Below are the code and all the weights of a small trained network. Each question names an input and a class and asks about switching units off, where a switched-off unit gives its printed mean instead of its output.

import numpy as np


def w(rows, s, z=0):
    codes = np.array(rows[::2]) - 128.0
    scale = np.full(codes.shape[1], s)
    scale[-1] = z or s
    return codes * scale


def f(y):
    return y / 2 * (1 + np.tanh(0.7978845608 * (y + 0.044715 * y**3)))


def log_softmax(a):
    a = a - a.max(-1, keepdims=True)
    return a - np.log(np.exp(a).sum(-1, keepdims=True))


def net(x, mask):
    res = np.array(x, float).reshape(1, 5) / 4 @ E
    y = f(res @ A[0][:, :-1].T + A[0][:, -1])
    res = res + np.where(mask, y, B[0][:, -1]) @ B[0][:, :-1]
    return log_softmax(res[-1] @ U[:, :-1].T + U[:, -1])


A, B = {}, {}
E = w([
[49,138,216,85],'x0',
[61,2,153,157],'x1',
[125,130,127,126],'x2',
[130,127,129,129],'x3',
[51,158,62,197],'x4',
],0.01)
A[0] = w([
[77,152,135,122,33],'neuron 1',
[101,66,119,120,120],'neuron 2',
[181,186,166,126,208],'neuron 3',
[114,101,112,96,186],'neuron 4',
[170,133,173,50,47],'neuron 5',
[171,82,97,169,101],'neuron 6',
[53,155,77,148,73],'neuron 7',
[172,60,121,44,161],'neuron 8',
[179,134,84,162,172],'neuron 9',
[124,241,152,112,180],'neuron 10',
[224,55,142,84,131],'neuron 11',
[145,92,163,98,160],'neuron 12',
[83,128,161,91,55],'neuron 13',
[189,139,91,148,116],'neuron 14',
[157,183,72,134,206],'neuron 15',
[82,88,146,105,213],'neuron 16',
[119,168,122,96,135],'neuron 17',
[111,151,138,200,38],'neuron 18',
[153,128,127,163,5],'neuron 19',
[66,174,176,96,95],'neuron 20',
[132,196,130,55,38],'neuron 21',
[72,126,91,185,130],'neuron 22',
[181,103,137,125,74],'neuron 23',
[140,133,180,99,88],'neuron 24',
[122,183,98,121,94],'neuron 25',
[83,154,158,100,22],'neuron 26',
[117,159,206,124,44],'neuron 27',
[100,174,130,68,127],'neuron 28',
[109,84,125,212,206],'neuron 29',
[194,172,107,182,48],'neuron 30',
[142,59,135,109,96],'neuron 31',
[145,195,140,160,173],'neuron 32',
[116,94,126,216,133],'neuron 33',
[113,148,248,150,78],'neuron 34',
[164,89,164,80,99],'neuron 35',
[194,148,126,126,104],'neuron 36',
],0.013,0.0014)
B[0] = w([
[146,139,49,170,161],'neuron 1',
[94,122,157,155,205],'neuron 2',
[130,90,126,90,218],'neuron 3',
[70,86,136,89,148],'neuron 4',
[121,169,90,142,220],'neuron 5',
[174,65,155,205,195],'neuron 6',
[59,190,94,165,224],'neuron 7',
[77,167,122,124,225],'neuron 8',
[167,67,161,155,213],'neuron 9',
[94,96,158,109,255],'neuron 10',
[79,254,148,126,253],'neuron 11',
[114,184,139,115,188],'neuron 12',
[174,151,159,168,183],'neuron 13',
[164,116,189,165,208],'neuron 14',
[97,150,143,78,241],'neuron 15',
[146,111,129,91,214],'neuron 16',
[113,62,178,138,164],'neuron 17',
[61,176,55,135,165],'neuron 18',
[139,130,129,164,134],'neuron 19',
[232,92,125,186,214],'neuron 20',
[33,148,156,164,211],'neuron 21',
[36,178,117,136,228],'neuron 22',
[129,160,127,154,166],'neuron 23',
[132,168,67,167,175],'neuron 24',
[134,126,150,119,190],'neuron 25',
[181,91,118,200,173],'neuron 26',
[180,152,124,131,183],'neuron 27',
[177,85,188,143,179],'neuron 28',
[117,120,182,138,228],'neuron 29',
[155,128,149,147,223],'neuron 30',
[114,142,162,148,196],'neuron 31',
[90,120,207,110,201],'neuron 32',
[62,152,188,165,209],'neuron 33',
[204,158,158,126,215],'neuron 34',
[82,193,95,128,204],'neuron 35',
[89,132,175,146,194],'neuron 36',
],0.0066,0.0075)
U = w([
[103,153,161,117,242],'0',
[101,210,117,137,49],'1',
[155,145,155,171,137],'2',
[89,130,199,108,23],'3',
[121,162,128,130,227],'4',
[163,115,57,112,125],'5',
[170,68,11,88,3],'6',
[132,88,15,5,25],'7',
],0.014,0.0061)

Each question gives the input, the list of numbers given to net, and the class t.
The units are the neurons (one row each of A and B). Each row of codes is followed by its name. A weight is (code - 128) times the scale printed after its matrix; where a second scale follows, it is the last column's (A, B and U).
mask holds one flag per neuron, in row order. A switched-off neuron (its flag False) gives its mean, the last column of its row in B, instead of its output. The means were averaged over made-up inputs and are rounded, as every weight is.
A unit's drop is (log p(t) with every unit on - log p(t) with that unit switched off) / (log p(t) with every unit on - log p(t) with every unit switched off).
The circuit of an input: a set's keep is (log p(t) with only the set's units on - log p(t) with every unit switched off) / (log p(t) with every unit on - log p(t) with every unit switched off). Starting from the 12 units with the biggest drops (on a tie, the unit counted first), units are removed one at a time, each time the one whose removal leaves the highest keep (on an exact tie, the one counted first), for as long as the keep stays at least 0.8.
circuit, biggest first: the units of the circuit, biggest drop first
most important unit: the unit with the biggest drop
k most important neurons: the k neurons with the biggest drops, biggest first
drop when u is switched off: that unit's drop, to one decimal
input [4,-8,1,-8,7], class 3: circuit, biggest first	[neuron 10; neuron 32]
input [7,6,-5,8,6], class 4: most important unit	neuron 1
input [2,-4,3,-2,-7], class 1: 2 most important neurons	[neuron 5; neuron 11]
input [-7,-3,-4,-5,6], class 2: 2 most important neurons	[neuron 9; neuron 14]
input [7,-4,-6,-7,-6], class 2: circuit, biggest first	[neuron 20; neuron 34]
input [8,4,3,2,8], class 1: circuit, biggest first	[neuron 7; neuron 1]
input [5,5,-2,-1,5], class 1: 3 most important neurons	[neuron 7; neuron 22; neuron 1]
input [5,3,-3,-1,8], class 1: circuit, biggest first	[neuron 7; neuron 22]
input [0,6,3,1,8], class 1: 3 most important neurons	[neuron 7; neuron 22; neuron 18]
input [-3,8,0,8,-8], class 1: circuit, biggest first	[neuron 11; neuron 35; neuron 8]
input [-3,-6,-3,2,-8], class 1: 3 most important neurons	[neuron 11; neuron 5; neuron 35]
input [-8,-7,5,1,7], class 2: 3 most important neurons	[neuron 9; neuron 14; neuron 30]
input [-6,-7,2,-2,1], class 3: 2 most important neurons	[neuron 15; neuron 32]
input [8,1,7,-3,-8], class 1: drop when neuron 35 is switched off	0.2
input [-4,-8,-2,-6,-7], class 3: drop when neuron 11 is switched off	-0.1
input [-2,-6,8,-3,6], class 0: drop when neuron 10 is switched off	0.1
